(in the rows, 128 means zero)
Facts:
nidin: θ kodral; Π 219
storun: θ merupi; Π 99
dratros: θ memak; Π 608
toves: θ dudos; Π 117
lesu: θ nofum; Π 219
ganada: θ gropli; Π 117
drikin: θ sopo; Π 608
stapa: θ gitrer; Π 461
drekoge: θ skonas; Π 608
zestur: θ drigil; Π 219
fusto: θ grukler; Π 608
mudi: θ geme; Π 219
grotik: θ kuzeril; Π 608
grapal: θ nonek; Π 99
stimum: θ stonek; Π 608
kodral: θ fladror; Π 461
gonam: θ vogre; Π 608
simu: θ kagrik; Π 99
vobral: Π 608
nofum: θ rure; Π 608
romufi: θ tidos; Π 608
skeli: θ pubrin; Π 461
pluplos: θ lamuflu; Π 608
kagrik: θ seflos; Π 117
gropli: θ pladras; Π 608
lotrus: θ mapor; Π 99
tromil: θ simu; Π 99
staniska: θ voragu; Π 99
metrar: θ poba; Π 608
gravos: θ faflil; Π 99
pastebrol: θ dogro; Π 608
dapli: θ nokul; Π 219
digrum: θ mifur; Π 99
tusek: Π 608
drines: Π 608
zesko: θ trifo; Π 99
brupus: Π 608
kodo: θ flutrun; Π 608
traram: θ baflu; Π 219
rabrebrom: Π 219
fuful: θ lotrus; Π 608
molo: θ foron; Π 219
nufora: θ meral; Π 608
rure: θ lapem; Π 461
mivomik: θ rofel; Π 117
skonas: θ klobiku; Π 99
lutral: θ groko; Π 461
bruzuk: θ fila; Π 608
maken: θ lirim; Π 117
sotridum: Π 99
gitu: θ nebas; Π 461
brubil: θ gadrus; Π 461
tadum: θ dilum; Π 461
flegik: θ mivomik; Π 99
grista: θ gosak; Π 219
trutral: θ pega; Π 99
mepok: Π 608
klibrek: θ stastapli; Π 99
memak: θ bolu; Π 608
sagi: Π 99
taflesin: θ traman; Π 608
poba: θ nuskor; Π 608
dreskir: θ kipu; Π 117
merupi: θ luzos; Π 117
tidos: θ fligin; Π 99
plidres: θ taflesin; Π 608
lapem: θ flubus; Π 219
stamer: Π 608
mifur: θ bruzuk; Π 608
stubon: θ vina; Π 608
gidru: θ storun; Π 99
rofel: Π 608
rigrun: Π 608
klotruk: θ trutral; Π 608
nutris: θ lezak; Π 608
bobrel: Π 117
naklezar: Π 608
sopo: θ gagresu; Π 99
drizovar: θ lutral; Π 608
plopi: θ truplugal; Π 99
plenik: Π 461
groko: θ ganada; Π 608
pladras: θ fleklol; Π 99
lukes: θ traram; Π 608
dezo: θ kenik; Π 608
zeska: θ plufo; Π 99
gitrer: θ gromo; Π 461
grufe: θ zatrok; Π 608
baflu: θ kelu; Π 608
tidrarak: θ meplil; Π 99
drostor: θ mudi; Π 608
flubus: θ safon; Π 608
mibel: θ drizovar; Π 117
dilum: θ stastar; Π 608
tozu: θ grapal; Π 219
kipu: θ gevus; Π 608
fusagu: θ dezo; Π 608
kofus: θ plidi; Π 219
dudos: θ trumezes; Π 99
kelu: θ flegik; Π 608
fila: θ kluniste; Π 99
klobral: θ tusek; Π 608
bolu: θ zivom; Π 99
plufo: θ grakir; Π 117
seski: θ greziflas; Π 608
dogro: θ pokloge; Π 461
kluniste: θ romufi; Π 608
gadrus: θ gezusto; Π 608
meplil: θ fusto; Π 99
nestu: θ dratros; Π 117
gagresu: θ plenik; Π 608
foron: θ vodrin; Π 608
flisus: θ floklo; Π 99
kura: θ stiku; Π 608
faflil: θ lukes; Π 99
liflo: θ tuflom; Π 608
geme: θ flestinik; Π 608
nasi: θ teklu; Π 608
gromo: θ rabrak; Π 99
tunil: θ dreskir; Π 608
nofimel: θ skifleses; Π 219
vina: θ luda; Π 219
klobiku: θ digrum; Π 117
lamuflu: θ zuder; Π 608
biskam: θ rikle; Π 117
nebas: θ sinavu; Π 608
grakir: Π 461
gezusto: θ grista; Π 608
doger: θ gidru; Π 99
raplel: θ kege; Π 608
nuskor: θ gonam; Π 99
vodrin: θ ridu; Π 608
rabrak: θ naklezar; Π 117
zivom: θ stapa; Π 99
sudror: θ tromil; Π 608
neplol: θ rigrun; Π 608
dibrezam: θ drikin; Π 608
tifem: θ skeli; Π 99
nonek: θ grufe; Π 99
zibram: Π 99
grukler: θ brubil; Π 608
flestinik: θ drines; Π 608
truplugal: θ seflam; Π 117
gosak: θ grotik; Π 219
zatrok: θ zestur; Π 99
seflam: θ flisus; Π 608
gevus: θ stubon; Π 219
vudi: Π 99
trifo: θ fuful; Π 117
bekik: Π 608
plidi: θ lesu; Π 99
fligin: θ sebri; Π 608
traman: θ filedruk; Π 219
kapagrom: θ pubrir; Π 219
safon: θ liflo; Π 117
mapor: Π 219
lirim: Π 608
drigil: θ kegrum; Π 608
voragu: θ sagi; Π 608
stonek: θ bestal; Π 608
rikle: θ dapli; Π 608
luzos: θ pirum; Π 99
pega: θ skori; Π 608
stastar: Π 99
tutron: Π 99
flutrun: θ nidin; Π 117
kege: θ nasi; Π 608
pubrin: θ seski; Π 461
fliskem: θ vobral; Π 117
tuflom: θ maken; Π 608
sinavu: θ fliskem; Π 117
lezak: θ doger; Π 461
teklu: θ kofus; Π 117
ridu: Π 99
fleklol: Π 608
kegrum: θ fusagu; Π 117
vadom: Π 219
turak: θ grukle; Π 608
drigra: θ staniska; Π 461
kuzeril: θ planebi; Π 608
keko: θ brakana; Π 117
skifleses: θ molo; Π 608
pubrir: θ turak; Π 461
pirum: θ nestu; Π 608
sebri: θ dibrezam; Π 461
filedruk: θ klibrek; Π 608
lokomek: θ nufora; Π 99
luda: θ mibel; Π 219
brivar: θ tadum; Π 99
grukle: θ kura; Π 461
greziflas: θ raplel; Π 99
fladror: θ pluplos; Π 219
skori: θ megem; Π 117
nokul: Π 219
kotrasam: θ brivar; Π 99
brakana: θ stimum; Π 117
vogre: θ kledrotal; Π 608
mesko: θ voklim; Π 608
seflos: θ metrar; Π 99
planebi: θ keko; Π 461
zuder: θ pluplenuk; Π 117
kenik: θ klobral; Π 117
trumezes: θ kodo; Π 608
taga: Π 608
kledrotal: θ plopi; Π 219
meral: Π 608
trodas: θ tidrarak; Π 608
stiku: θ biskam; Π 608
megem: θ vadom; Π 608
pluplenuk: θ nofimel; Π 608
stastapli: θ zesko; Π 99
bestal: θ tifem; Π 608
pokloge: Π 608
voklim: θ nutris; Π 117
floklo: θ drostor; Π 608

Known rows:
pluplenuk: [ 84 207  86 102 157 205 108 108 127 132 105  93  67  30 126  92 116 163
 125 123 141 180 124  77  90 121 137 149 109 113 181 149 127 155 111 111
 164 164 128 105 139 113 123 122 163]
tozu: [ 46 152  80 104 170 146 121 131 134 115 128  92  64  70  90 121 191 172
 143 140 117 121 101  99  80 147 127 140 131 129 183 157 124 131 126 131
 129 124 145 133 168 115 134 133 144]
plufo: [ 68 172  92  86 157 164 137 117 115 121 126 116  72  82 102 110 171 157
 131 116 116 140 142 113  85 138 135 139 116 139 177 135 131 114 109 116
 154 136 154 119 155  98 126 120 166]
floklo: [ 81 179  98 117 218 170 119 131 102 109 117 107  69  66 119 135 138 168
 105 117 116 120 148 126  97 159  92 106 122 167 156 143 158 136  95 116
 155 130 173 121 111  83 133 107 162]
lirim: [ 76 165  92 124 168 163 132 115 113 121  99  87  89  89  79 105 146 140
 110  96 107 149 117 129  80 137 147 130 101 136 180 131 143 123 110  99
 143 152 134 150 116 104 146 115 157]
zibram: [ 61 165  90  97 154 155 128 118 108 128 121 108  77  70  98 110 163 153
 128 115 109 154 126 133 103 135 125 133 123 154 168 137 128 133 109 116
 153 124 142 121 160 101 118 112 157]
klobral: [ 28 157  83 101 179 157 128 134 142 111 128  72  61  67  92 124 197 175
 122 148 114 127  97 107  78 154 127 148 130 128 184 148 129 136 131 113
 138 145 145 147 139 103 121 124 136]
tromil: [ 77 166  89 103 185 152 124 129  96 118 121 112  72  63 112 130 148 161
 118 114 106 137 137 132 109 140 104 113 132 170 159 138 142 136  96 122
 152 121 160 116 146  95 121  98 161]
kelu: [ 57 175 103 113 172 167 126 117 128 130 123 103  76  75  94  98 161 157
 123 126 113 149 135 129  88 152 127 136 104 150 178 138 133 126 114 111
 160 136 142 128 135  92 120 131 153]
tadum: [ 50 175 102  98 162 149 131 115 119 131 121 118  67  71  98 109 151 152
 140 116 109 138 125 128  95 142 130 141 101 145 180 136 124 132 106 112
 150 138 170 123 160 103 137 124 159]
geme: [ 75 178  99 115 206 171 120 128 106 112 117 106  71  68 113 129 143 165
 107 118 116 125 145 127  95 157 100 113 119 162 159 142 153 134  99 114
 155 131 166 123 116  85 131 111 161]
klobiku: [ 40 169 111  73 149 166 163  93  99 109 123 101  64  91 117  83 199 144
 130 106 123 127 168 120  98 142 143 102 106 113 162 135 111 120 108 132
 153 133 147 112 140 120 128 118 155]
simu: [ 80 166  89 104 190 151 124 130  94 116 122 112  72  63 115 133 146 163
 117 114 106 134 139 132 110 141 101 110 134 173 158 137 143 137  95 122
 151 120 164 116 143  94 122  97 161]
pega: [ 55 176 101 110 170 173 125 116 123 126 119 102  75  76  95 102 160 156
 121 122 117 147 133 127  88 151 126 136 107 144 173 140 136 129 114 109
 158 135 143 127 134  93 125 128 156]
drigil: [ 19 151  77  99 181 152 129 139 149 107 131  63  56  64  90 129 208 181
 123 156 113 121  87 101  75 155 129 152 136 124 189 151 126 137 136 115
 133 148 146 154 142 105 120 122 129]
gropli: [ 35 192 102 123 173 177 100 117 105 137 142  90  73 116  59 119 181 140
 132 111 128 168 129 158  85 139 109 153 134 126 163 152 144 120 104  99
 182 150 155  90 135  96 138 135 159]
vina: [ 45 186  97 128 167 162  89 118  97 142 149 101  74 125  49 123 185 136
 157 105 131 163 126 154  84 131 105 150 143 121 163 164 139 114 101 117
 174 134 157  73 163 111 150 145 165]
skonas: [ 35 162 106  86 146 156 151  98  95 118 120  95  70  78 110  86 188 141
 128 107 115 142 149 138 115 138 134 101 113 132 156 136 110 139 108 130
 154 122 136 115 146 121 120 110 148]

Rows:
No name comes twice in this set of rows, the named rows included.
[ 32 174 115  99 163 176 145  96 110 116 115  92  70  81 107  84 182 145
 120 113 124 135 152 132  99 152 132 109 100 124 160 141 122 134 112 120
 158 131 138 121 122 110 129 126 149] : drekoge
[ 70 171  95  90 158 158 138 119 120 125 131 117  71  82 100 106 172 158
 133 121 111 143 144 115  84 139 135 138 113 145 183 134 128 109 109 119
 156 137 153 121 157  96 120 123 163] : mivomik
[ 99 202  77  78 145 196 120 110 121 127 113 106  62  36 133  98 126 165
 136 119 139 175 134  62  85 108 147 152 118 108 186 144 122 139 107 119
 161 166 139  97 160 119 122 113 172] : zuder
[ 38 190 102 122 172 175 103 118 107 136 138  91  73 111  63 118 178 142
 130 112 126 166 129 155  85 140 111 151 131 129 164 150 143 121 105 100
 179 148 153  95 133  97 136 134 159] : fleklol
[ 32 145  71  90 165 136 132 139 130 114 132  77  60  60  93 130 201 174
 131 145 104 134  90 111  93 139 128 145 146 139 182 145 119 139 127 122
 133 134 144 142 168 111 113 109 135] : nonek
[ 92 145  78 118 144 146 141 110  90 115  86  95 103  85  71 115 142 127
 118  82  94 153 101 141  88 119 162 128 118 153 176 125 137 125 106  91
 129 146 130 154 136 116 150  95 163] : plidi
[ 95 164 110 133 167 134 125 116 140 150 136 133  85  74  86  76 145 158
 153 135  95 152 147 128  87 157 132 127  84 183 201 136 117 106 110 137
 159 117 133 124 170  92 112 153 153] : traman
[ 67 150  85  98 131 179 138  94  91 104  87 130 105  57  89 119 156 136
 133 116 107 144 111 151  93 144 151 145 137 181 159 139 127 132 115  77
 140 123 141 127 159 101 135 109 180] : tifem
[ 34 147  69  75 169 142 142 142 142 102 139  77  52  71  98 135 219 182
 133 151 111 116  97  88  72 143 137 155 145 120 194 146 121 121 132 123
 129 149 157 145 163 110 119 115 139] : kegrum
[ 79 204  88  90 149 180 114 108 123 137 108 109  57  25 129  98 108 159
 145 118 133 170 117  79  95 114 142 155 104 114 189 144 116 158 104 114
 156 167 156 102 165 121 135 118 165] : kodral
[ 28 173 118  96 162 176 150  93 107 115 115  88  69  84 109  79 187 143
 119 110 125 134 156 134 101 153 135 102  97 119 158 140 118 135 112 122
 157 132 136 121 118 114 129 126 147] : gagresu

Now the same objects, written a new way:
Known rows:
memak: [ 85 141 157 128 144  94 140 121 132  90 171 115 121 110 182 139 109 200
  87 147 134 136 100 153  80 145 131 156 137 154]
nestu: [ 69 151 178 119 145  95 146 104 124  86 161  96 127 115 173 136 124 218
 108 145 124 128 114 153  99 148 118 153 139 138]
kelu: [114 125 116 125 147 111 134 124 126 105 156 109 118 136 169 116  94 143
 131 175 115 146 109 134 108 136 140 158 122 155]
molo: [100 110 132 118 155 111 132 114 131 112 162  76 145 104 174  80 109 136
 153 202 107 159 117 130  85 122 140 165 130 141]
mudi: [ 98 124 133 124 158 129 134 112 116 101 162  99 128 116 157 130 105 129
 168 195 113 165 136 129  91 137 140 148 136 147]
gadrus: [162 110  94 121 138 128 138  86 128 106 155 126 118 117 153 127  91 159
 107 201 105 144  99 131 145 139 128 162 128 133]
plufo: [100 132 151 129 149 112 134 103 113 103 140  87 122 139 162 105 102 148
 170 167 107 137 120 133 132 141 132 157 118 146]
lutral: [116 117 113 131 144  96 155 142 126 131 169  80 124 201 135  62 106 109
 144 185 122 136 124 158 151 143 158 155 118 133]
rure: [ 56 140 125 146 122 109 154 143 130  94 133 106 138 150 174  62  92 108
 121 157  89 172 105 132 122 131 141 150 124 166]
plidi: [ 47 132 138 122 154 100 160 157 128  97 145 112 126 138 170  53  90 126
 132 157  86 186  99 122 102 142 125 150 131 163]
fuful: [115 123 120 129 145 110 133 123 123 105 152 106 117 137 170 115  92 138
 136 175 116 144 105 135 109 137 141 159 119 157]
rabrak: [ 93 135 164 132 148 108 135 101 115 100 143  87 123 132 166 111 104 163
 159 160 111 135 117 138 127 142 131 156 122 146]
nofum: [ 66 133 117 139 138  97 144 140 128  92 142 127 126 158 185  89  82 111
 117 159 101 173 110 123 101 133 130 154 120 172]
drikin: [124 137 113 101 153 119 140 132 128 111 153  53 109 132 156 118  92 169
 141 171 112 140 114 128  90 131 150 155 113 164]
gidru: [ 74 137 162 109 156 100 156 138 128  95 170  97 120 101 167 103 116 200
 109 157 116 148  81 152  81 152 125 152 141 143]
gevus: [117 112 121 125 160  98 153 113 119 118 175  76 129 174 140  82 103 119
 148 212 127 153 132 145 104 142 143 156 121 129]
klobral: [121 123 116 143 135 115 134 113 114  97 140 111 117 142 175 111  84 122
 141 183 115 145  84 136 109 139 139 160 111 158]
stamer: [116 123 140 146 149 111 127 117 118 104 147 100 115 133 173 108  83 129
 151 167 119 144 103 135 115 139 146 160 114 165]

Rows:
No name comes twice in this set of rows, the named rows included.
[114 117 117 113 160  84 149 125 114 130 169  81 116 221 133  84 112 125
 164 191 126 127 142 150 147 149 137 156 113 118] : mibel
[ 89 134 150 134 146 110 135 106 112  99 134  91 125 146 167  99  97 139
 167 166 103 143 117 131 130 140 131 156 116 149] : maken
[101 131 130 123 146 104 137 125 129  99 163 111 119 126 174 127 101 167
 110 164 122 142 105 142  96 139 134 157 129 153] : nutris
[105 111 113 110 150 101 118 144 139 118 160 104 130 118 189  93 106 143
 140 179 108 145 108 132  96 121 141 170 125 151] : skifleses
[ 82 136 124 101 154 133 121 136 108 104 154 127 114 136 155 169 122 143
 194 167 104 146 158 127 121 141 133 138 140 143] : truplugal
[111 120 124 106 155 119 152 132 122 109 156  98 118 117 152  85 103 157
 139 187  97 155  86 135 114 146 129 155 131 137] : tidrarak
[ 92 137 143 114 147 108 140 110 121 101 150  92 124 136 162 117 113 172
 143 166 107 137 122 137 120 140 126 154 128 138] : voklim
[109 121 128 117 157  93 144 117 116 121 160  84 118 193 143  91 109 134
 166 182 120 131 136 145 141 145 134 156 115 127] : ganada
[ 68 129 134 136 150  97 141 138 138 101 152 125 125 141 178  89  80 129
 116 147  99 177 133 118 118 133 134 154 127 173] : nasi
[ 90 135 125 106 151 123 130 126 113 104 151 110 118 140 157 139 117 150
 174 171 103 143 141 130 124 139 130 146 132 140] : kagrik
[129 108  99 123 160  83 145 141 123 130 179  99 110 212 144  89  97 113
 140 191 137 135 127 151 126 147 148 159 112 135] : drizovar
[146 114 125 130 136 137 145  87 141 116 156 107 131  93 137  92  96 168
 110 181  88 154 121 132 186 135 140 157 141 133] : planebi
[ 92 125 123  99 160 122 146 152 119 108 160 107 113 120 154 108 109 149
 159 177 100 160 103 133 103 145 134 147 136 145] : simu
[108 133 115 126 127 118 143  97 106  91 127  99 126 155 166 110 102 133
 153 192 100 138  92 135 123 140 122 157 114 135] : kenik

